Here is a tiny trained network, its code and every weight. The questions are about switching its units off for an input and a target symbol, where a switched-off unit gives its printed mean instead of its output.

import numpy as np


def w(rows, s, z=0):
    codes = np.array(rows[::2]) - 128.0
    scale = np.full(codes.shape[1], s)
    scale[-1] = z or s
    return codes * scale


def norm(h):
    return h / np.sqrt((h * h).mean(-1, keepdims=True) + 1e-5)


def f(y):
    return y / 2 * (1 + np.tanh(0.7978845608 * (y + 0.044715 * y**3)))


def softmax(a):
    e = np.exp(a - a.max(-1, keepdims=True))
    return e / e.sum(-1, keepdims=True)


def log_softmax(a):
    a = a - a.max(-1, keepdims=True)
    return a - np.log(np.exp(a).sum(-1, keepdims=True))


def net(x, mask):
    ids = ['ΓΔΘΛΞΠΣΨΩαβεζημτ'.index(c) for c in x.split()]
    T = len(ids)
    res = E[ids] + P[:T]
    u = 0
    for l in range(3):
        q, k, v = (norm(res) @ M[l].T for M in (Q, K, V))
        z = softmax(np.where(np.tri(T) > 0, q @ k.T / 3**0.5, -1e9)) @ v
        res = res + np.where(mask[u], z, O[l][:, -1]) @ O[l][:, :-1]
        u += 1
        y = f(norm(res) @ A[l][:, :-1].T + A[l][:, -1])
        res = res + np.where(mask[u : u + 8], y, B[l][:, -1]) @ B[l][:, :-1]
        u += 8
    return log_softmax(norm(res)[-1] @ U[:, :-1].T + U[:, -1])


Q, K, V, O, A, B = {}, {}, {}, {}, {}, {}
E = w([
[79,138,109,152,143,110,112,204],'Γ',
[57,120,173,126,148,145,154,88],'Δ',
[146,92,103,107,79,82,87,73],'Θ',
[107,162,2,136,158,176,134,108],'Λ',
[76,167,162,140,151,138,119,153],'Ξ',
[127,133,114,216,151,134,139,126],'Π',
[123,177,124,142,144,170,154,169],'Σ',
[178,157,216,135,134,127,74,192],'Ψ',
[89,66,164,173,176,156,166,100],'Ω',
[119,40,87,75,135,164,114,164],'α',
[127,214,124,89,141,119,160,125],'β',
[197,87,162,108,121,211,168,124],'ε',
[79,116,132,124,139,141,205,83],'ζ',
[136,171,138,150,156,156,161,103],'η',
[175,108,74,52,142,173,207,123],'μ',
[144,181,148,121,110,31,90,136],'τ',
],0.0078)
P = w([
[113,168,131,147,179,92,185,146],'0',
[56,105,152,46,93,169,93,96],'1',
[152,154,141,126,90,106,84,105],'2',
[137,141,114,117,232,119,101,109],'3',
[66,85,136,73,83,172,121,115],'4',
[159,134,133,110,55,100,96,113],'5',
[99,125,60,207,158,164,184,255],'6',
],0.0097)
Q[0] = w([
[2,167,56,99,170,189,185,133],'L0H1',
[104,163,125,163,181,151,127,191],'L0H1',
[118,159,129,144,53,136,162,104],'L0H1',
],0.0085)
K[0] = w([
[113,96,12,59,254,182,47,92],'L0H1',
[141,164,159,127,215,155,44,167],'L0H1',
[156,127,122,100,67,139,77,79],'L0H1',
],0.0073)
V[0] = w([
[188,77,104,143,121,118,102,251],'L0H1',
[155,227,32,224,155,132,178,130],'L0H1',
[68,123,187,191,128,180,73,137],'L0H1',
],0.0027)
O[0] = w([
[155,139,63,206,117,134,117,254,18],'L0H1',
[67,194,53,133,60,152,72,65,2],'L0H1',
[162,69,166,133,137,131,31,126,10],'L0H1',
],0.003,0.00056)
A[0] = w([
[149,164,119,123,134,152,105,147,183],'L0N1',
[106,68,162,148,168,157,165,158,123],'L0N2',
[183,114,193,174,60,143,101,88,58],'L0N3',
[255,165,157,159,108,141,131,99,5],'L0N4',
[117,79,147,92,98,159,124,159,81],'L0N5',
[218,95,107,111,91,131,167,132,2],'L0N6',
[118,162,118,159,56,162,63,116,157],'L0N7',
[127,178,123,173,159,111,145,127,102],'L0N8',
],0.0086,0.0032)
B[0] = w([
[139,77,149,107,76,144,141,121,194],'L0N1',
[129,191,103,121,85,89,94,161,239],'L0N2',
[186,99,183,205,123,130,152,4,180],'L0N3',
[164,254,93,140,119,139,69,93,157],'L0N4',
[141,143,163,179,104,138,119,49,252],'L0N5',
[237,175,165,86,151,192,81,109,125],'L0N6',
[72,47,198,64,100,158,143,101,227],'L0N7',
[155,125,78,170,96,194,93,104,176],'L0N8',
],0.0066,0.0028)
Q[1] = w([
[1,239,167,146,116,147,185,140],'L1H1',
[140,175,75,179,59,102,219,217],'L1H1',
[128,100,146,98,3,133,154,93],'L1H1',
],0.0084)
K[1] = w([
[251,97,99,35,216,22,77,144],'L1H1',
[95,129,119,100,254,185,43,97],'L1H1',
[171,25,140,71,80,145,41,129],'L1H1',
],0.0084)
V[1] = w([
[145,65,18,114,112,110,125,98],'L1H1',
[199,169,106,64,50,89,180,122],'L1H1',
[101,154,163,138,137,1,62,100],'L1H1',
],0.0051)
O[1] = w([
[167,48,16,60,39,150,23,47,255],'L1H1',
[171,230,18,111,47,83,218,120,52],'L1H1',
[253,51,169,129,169,11,140,149,117],'L1H1',
],0.0044,0.00097)
A[1] = w([
[188,98,117,135,146,97,96,104,84],'L1N1',
[72,77,254,117,106,163,170,152,65],'L1N2',
[156,147,237,204,62,68,97,123,2],'L1N3',
[215,172,155,175,97,90,208,141,72],'L1N4',
[41,119,98,36,95,188,196,119,34],'L1N5',
[168,144,96,195,216,193,179,133,93],'L1N6',
[88,128,171,92,135,78,181,44,101],'L1N7',
[138,94,228,34,32,65,139,110,105],'L1N8',
],0.0066,0.0076)
B[1] = w([
[106,183,119,159,144,138,174,178,119],'L1N1',
[86,139,210,43,58,57,195,134,169],'L1N2',
[53,121,227,168,133,148,150,215,133],'L1N3',
[144,149,118,118,121,195,98,90,125],'L1N4',
[59,50,254,168,168,146,89,140,161],'L1N5',
[101,93,143,97,123,11,61,157,144],'L1N6',
[136,66,68,112,77,121,145,179,170],'L1N7',
[192,86,105,50,27,95,102,111,253],'L1N8',
],0.0063,0.0059)
Q[2] = w([
[77,197,96,82,215,23,89,101],'L2H1',
[112,76,82,178,152,185,78,245],'L2H1',
[202,79,114,121,185,127,27,1],'L2H1',
],0.0089)
K[2] = w([
[128,244,98,226,93,77,238,172],'L2H1',
[62,131,99,143,254,92,91,66],'L2H1',
[10,106,100,192,24,108,154,117],'L2H1',
],0.0077)
V[2] = w([
[149,224,157,137,180,90,105,2],'L2H1',
[158,186,158,44,143,163,91,180],'L2H1',
[94,92,110,40,197,134,205,91],'L2H1',
],0.0076)
O[2] = w([
[160,98,180,118,64,117,117,1,5],'L2H1',
[118,231,162,73,112,61,78,93,154],'L2H1',
[130,180,121,116,245,152,162,71,221],'L2H1',
],0.0094,0.003)
A[2] = w([
[25,109,144,51,148,188,106,175,35],'L2N1',
[252,76,79,142,146,77,196,115,81],'L2N2',
[68,107,223,64,71,58,123,133,114],'L2N3',
[192,21,138,178,37,89,95,99,73],'L2N4',
[70,153,97,130,189,253,223,82,2],'L2N5',
[194,30,98,220,139,101,106,210,86],'L2N6',
[223,191,171,199,183,133,184,39,113],'L2N7',
[88,27,96,143,209,91,9,82,97],'L2N8',
],0.0068,0.0048)
B[2] = w([
[124,145,81,213,130,67,52,95,195],'L2N1',
[142,153,110,255,101,72,108,88,148],'L2N2',
[180,140,90,187,144,174,151,148,253],'L2N3',
[118,137,152,94,238,162,64,139,199],'L2N4',
[231,117,214,125,81,125,105,87,138],'L2N5',
[194,123,139,52,97,91,160,66,141],'L2N6',
[30,93,83,100,146,99,158,178,145],'L2N7',
[92,163,154,144,64,154,172,177,172],'L2N8',
],0.0093,0.0063)
U = w([
[196,197,171,152,99,50,68,204,4],'Γ',
[140,20,72,70,127,180,99,130,129],'Δ',
[128,229,102,72,68,50,107,86,52],'Θ',
[51,123,97,56,118,101,165,62,181],'Λ',
[109,195,240,174,156,165,141,188,120],'Ξ',
[143,127,180,143,158,87,61,42,191],'Π',
[157,69,111,70,81,26,159,213,68],'Σ',
[51,69,186,137,173,202,101,92,120],'Ψ',
[79,51,182,123,199,65,166,158,244],'Ω',
[137,89,246,127,77,73,198,156,162],'α',
[142,150,159,140,58,212,165,82,211],'β',
[131,207,123,118,199,187,162,46,38],'ε',
[136,193,58,89,202,122,141,194,124],'ζ',
[187,125,61,181,102,86,180,89,151],'η',
[90,128,67,178,64,151,59,155,119],'μ',
[179,81,141,188,193,179,207,138,127],'τ',
],0.014,0.0042)

Each question gives the input, a string of symbols that net reads in full, and the target symbol t.
The units are the heads (3 rows each of Q, K, V and O) and the neurons (one row each of A and B). Each row of codes is followed by its name. A weight is (code - 128) times the scale printed after its matrix; where a second scale follows, it is the last column's (O, A, B and U).
mask holds one flag per unit, layer by layer, with each layer's heads first. A switched-off unit (its flag False) gives its mean, the last column of its rows in O or B, instead of its output. The means were averaged over made-up inputs and are rounded, as every weight is.
A unit's drop is (log p(t) with every unit on - log p(t) with that unit switched off) / (log p(t) with every unit on - log p(t) with every unit switched off).
The circuit of an input: a set's keep is (log p(t) with only the set's units on - log p(t) with every unit switched off) / (log p(t) with every unit on - log p(t) with every unit switched off). Starting from the 12 units with the biggest drops (on a tie, the unit counted first), units are removed one at a time, each time the one whose removal leaves the highest keep (on an exact tie, the one counted first), for as long as the keep stays at least 0.8.
circuit, biggest first: the units of the circuit, biggest drop first
k most important neurons: the k neurons with the biggest drops, biggest first
top k neurons in layer l: the k neurons of layer l with the biggest drops, biggest first
input μ Ψ Γ α η, target μ: circuit, biggest first => (L2N1)
input β α α τ Ξ Θ Ψ, target Π: circuit, biggest first => (L2H1, L2N4)
input α Ω Ξ, target α: circuit, biggest first => (L1N2, L0N7)
input α Γ Π τ Θ ζ, target η: top 2 neurons in layer 0 => (L0N3, L0N2)
input ζ Ψ Δ α ε, target β: circuit, biggest first => (L1H1, L2N4)
input Θ α α Σ α Ψ Δ, target μ: top 2 neurons in layer 0 => (L0N8, L0N7)
input β Ψ α β α ζ Θ, target Λ: 2 most important neurons => (L2N7, L1N8)
input Σ Π Λ β α ζ, target η: circuit, biggest first => (L0H1, L2H1)
input ζ ε Σ ζ τ, target Σ: circuit, biggest first => (L1N7, L1H1, L0H1)
input Σ α β Ω Δ Δ β, target α: top 3 neurons in layer 0 => (L0N4, L0N5, L0N7)
input Θ Γ Δ α Θ α, target Π: circuit, biggest first => (L0N5, L2N4)
input Δ Ω Σ Π, target Ω: circuit, biggest first => (L1H1, L2N7)
input τ Σ β α Θ α Ω, target ζ: top 2 neurons in layer 0 => (L0N2, L0N3)
input α η α ζ, target ζ: circuit, biggest first => (L2H1)
input Π Θ Ψ β, target Δ: 3 most important neurons => (L0N8, L2N6, L2N4)
input ε α Θ Θ Σ Θ τ, target η: top 2 neurons in layer 2 => (L2N2, L2N6)
input Θ Σ α Θ Ω, target Δ: 4 most important neurons => (L0N5, L2N4, L1N8, L0N2)
input Ψ Σ Γ, target Σ: 3 most important neurons => (L0N7, L1N2, L1N8)
input Θ α τ Σ Θ α η, target μ: 3 most important neurons => (L0N8, L0N7, L0N5)
input Ξ α Δ Π ε Σ, target β: 3 most important neurons => (L0N7, L0N4, L0N3)
input ε τ β ζ, target Θ: most important neuron => (L1N6)
input Π ζ τ Θ, target Δ: 2 most important neurons => (L0N8, L2N6)
input η Δ Ξ β α Θ, target Π: top 2 neurons in layer 2 => (L2N4, L2N2)
input Θ α τ α α Θ, target Δ: 2 most important neurons => (L0N7, L0N5)
input α β α η Ω Σ, target β: 3 most important neurons => (L0N7, L0N6, L0N4)
input Γ α α ζ Ω, target μ: 2 most important neurons => (L0N2, L2N1)
input ζ α α β ε β α, target Λ: 2 most important neurons => (L0N7, L1N8)
input β Λ τ α α α ε, target ζ: most important neuron => (L0N2)
